Below are the code and all the weights of a small trained network. Each question names an input and a class and asks about switching units off, where a switched-off unit gives its printed mean instead of its output.

import numpy as np


def w(rows, s, z=0):
    codes = np.array(rows[::2]) - 128.0
    scale = np.full(codes.shape[1], s)
    scale[-1] = z or s
    return codes * scale


def norm(h):
    return h / np.sqrt((h * h).mean(-1, keepdims=True) + 1e-5)


def f(y):
    return y / 2 * (1 + np.tanh(0.7978845608 * (y + 0.044715 * y**3)))


def log_softmax(a):
    a = a - a.max(-1, keepdims=True)
    return a - np.log(np.exp(a).sum(-1, keepdims=True))


def net(x, mask):
    res = np.array(x, float).reshape(1, 5) / 4 @ E
    u = 0
    for l in range(3):
        y = f(norm(res) @ A[l][:, :-1].T + A[l][:, -1])
        res = res + np.where(mask[u : u + 10], y, B[l][:, -1]) @ B[l][:, :-1]
        u += 10
    return log_softmax(norm(res)[-1] @ U[:, :-1].T + U[:, -1])


A, B = {}, {}
E = w([
[246,34,124],'x0',
[129,128,132],'x1',
[141,167,30],'x2',
[27,2,78],'x3',
[125,128,129],'x4',
],0.0072)
A[0] = w([
[140,130,171,108],'0.n1',
[147,92,252,99],'0.n2',
[158,141,53,110],'0.n3',
[126,128,152,31],'0.n4',
[171,167,174,2],'0.n5',
[118,92,218,122],'0.n6',
[117,130,116,57],'0.n7',
[75,47,115,42],'0.n8',
[47,186,133,194],'0.n9',
[93,96,241,32],'0.n10',
],0.015,0.0049)
B[0] = w([
[159,115,106,141],'0.n1',
[128,131,80,211],'0.n2',
[82,157,60,163],'0.n3',
[91,75,105,109],'0.n4',
[142,172,139,155],'0.n5',
[127,203,1,186],'0.n6',
[106,111,127,111],'0.n7',
[118,85,200,198],'0.n8',
[170,91,134,253],'0.n9',
[118,163,9,176],'0.n10',
],0.0086,0.0064)
A[1] = w([
[171,103,126,2],'1.n1',
[37,198,129,142],'1.n2',
[173,118,218,77],'1.n3',
[24,200,218,98],'1.n4',
[110,46,168,189],'1.n5',
[101,155,108,72],'1.n6',
[132,157,8,112],'1.n7',
[177,197,144,135],'1.n8',
[163,92,240,168],'1.n9',
[122,77,151,137],'1.n10',
],0.013,0.0056)
B[1] = w([
[141,111,127,113],'1.n1',
[254,74,60,182],'1.n2',
[107,113,106,137],'1.n3',
[229,71,85,158],'1.n4',
[127,209,91,196],'1.n5',
[126,73,135,126],'1.n6',
[83,180,48,255],'1.n7',
[59,175,83,213],'1.n8',
[113,154,57,163],'1.n9',
[104,195,118,149],'1.n10',
],0.0089,0.0068)
A[2] = w([
[27,43,161,200],'2.n1',
[91,143,95,90],'2.n2',
[39,226,31,87],'2.n3',
[207,182,168,95],'2.n4',
[208,208,146,53],'2.n5',
[154,67,239,118],'2.n6',
[210,56,109,100],'2.n7',
[85,176,161,253],'2.n8',
[152,180,27,140],'2.n9',
[31,7,84,117],'2.n10',
],0.011,0.0054)
B[2] = w([
[104,254,157,140],'2.n1',
[94,98,107,147],'2.n2',
[83,74,169,254],'2.n3',
[57,148,123,136],'2.n4',
[71,135,103,146],'2.n5',
[121,74,85,123],'2.n6',
[182,79,169,134],'2.n7',
[63,91,183,162],'2.n8',
[170,67,178,255],'2.n9',
[161,248,128,161],'2.n10',
],0.0096,0.013)
U = w([
[77,248,171,157],'0',
[87,127,15,107],'1',
[111,107,125,203],'2',
[208,99,127,139],'3',
[94,104,121,163],'4',
[122,108,194,37],'5',
[162,154,235,8],'6',
],0.016,0.014)

Each question gives the input, the list of numbers given to net, and the class t.
The units are the neurons (one row each of A and B). Each row of codes is followed by its name. A weight is (code - 128) times the scale printed after its matrix; where a second scale follows, it is the last column's (A, B and U).
mask holds one flag per neuron, layer by layer. A switched-off neuron (its flag False) gives its mean, the last column of its row in B, instead of its output. The means were averaged over made-up inputs and are rounded, as every weight is.
A unit's drop is (log p(t) with every unit on - log p(t) with that unit switched off) / (log p(t) with every unit on - log p(t) with every unit switched off).
The circuit of an input: a set's keep is (log p(t) with only the set's units on - log p(t) with every unit switched off) / (log p(t) with every unit on - log p(t) with every unit switched off). Starting from the 12 units with the biggest drops (on a tie, the unit counted first), units are removed one at a time, each time the one whose removal leaves the highest keep (on an exact tie, the one counted first), for as long as the keep stays at least 0.8.
circuit, biggest first: the units of the circuit, biggest drop first
most important unit: the unit with the biggest drop
k most important neurons: the k neurons with the biggest drops, biggest first
top k neurons in layer l: the k neurons of layer l with the biggest drops, biggest first
drop of u: that unit's drop, to one decimal
input [8,5,-8,-4,8], class 1: circuit, biggest first => [0.n6 0.n2 0.n10]
input [-3,-4,2,-2,-7], class 2: most important unit => 0.n9
input [-8,-1,6,-5,-1], class 3: circuit, biggest first => [1.n2 1.n4 0.n6]
input [7,-3,5,-7,-3], class 0: top 4 neurons in layer 2 => [2.n4 2.n5 2.n7 2.n2]
input [-5,-6,-3,6,-5], class 0: circuit, biggest first => [2.n10 2.n1]
input [5,-6,8,-6,-7], class 1: top 2 neurons in layer 0 => [0.n8 0.n3]
input [-7,-3,-4,6,3], class 3: top 3 neurons in layer 1 => [1.n4 1.n2 1.n8]
input [-3,-8,4,-2,4], class 4: 4 most important neurons => [0.n9 2.n3 0.n6 0.n10]
input [6,2,2,6,-5], class 0: 2 most important neurons => [1.n2 0.n8]
input [5,4,-4,6,-1], class 0: 3 most important neurons => [1.n2 0.n8 2.n10]
input [-4,8,0,-5,-2], class 4: top 3 neurons in layer 1 => [1.n8 1.n9 1.n3]
input [-6,-5,4,-4,1], class 3: 4 most important neurons => [1.n2 0.n6 1.n4 0.n10]
input [0,-7,-1,-6,-6], class 4: 3 most important neurons => [1.n8 2.n10 2.n8]
input [1,-1,-6,3,6], class 1: circuit, biggest first => [0.n6]
input [-5,-1,-5,6,5], class 0: 3 most important neurons => [0.n9 2.n10 0.n8]
input [-7,-6,5,4,-2], class 3: top 2 neurons in layer 1 => [1.n2 1.n8]
input [7,3,-5,7,0], class 0: 3 most important neurons => [2.n10 1.n2 0.n8]
input [1,-7,-8,6,8], class 1: 4 most important neurons => [0.n6 0.n10 0.n2 1.n7]
input [6,5,-5,6,2], class 0: top 2 neurons in layer 1 => [1.n2 1.n7]
input [-7,-4,-2,-3,0], class 3: most important unit => 1.n4
input [-4,1,-4,-4,-6], class 2: top 2 neurons in layer 2 => [2.n10 2.n3]
input [6,-2,-7,-2,-5], class 1: 2 most important neurons => [0.n6 1.n7]
input [3,2,-8,-7,3], class 1: top 2 neurons in layer 2 => [2.n10 2.n1]
input [3,-6,-8,8,-7], class 0: drop of 2.n1 => 0.1
input [-7,-6,-3,1,-4], class 3: drop of 0.n1 => 0.0
input [1,-7,-7,-5,4], class 1: drop of 0.n6 => 0.1
input [-7,7,5,4,2], class 3: drop of 1.n2 => 1.1
input [-1,-4,1,-1,6], class 2: most important neuron => [1.n2]
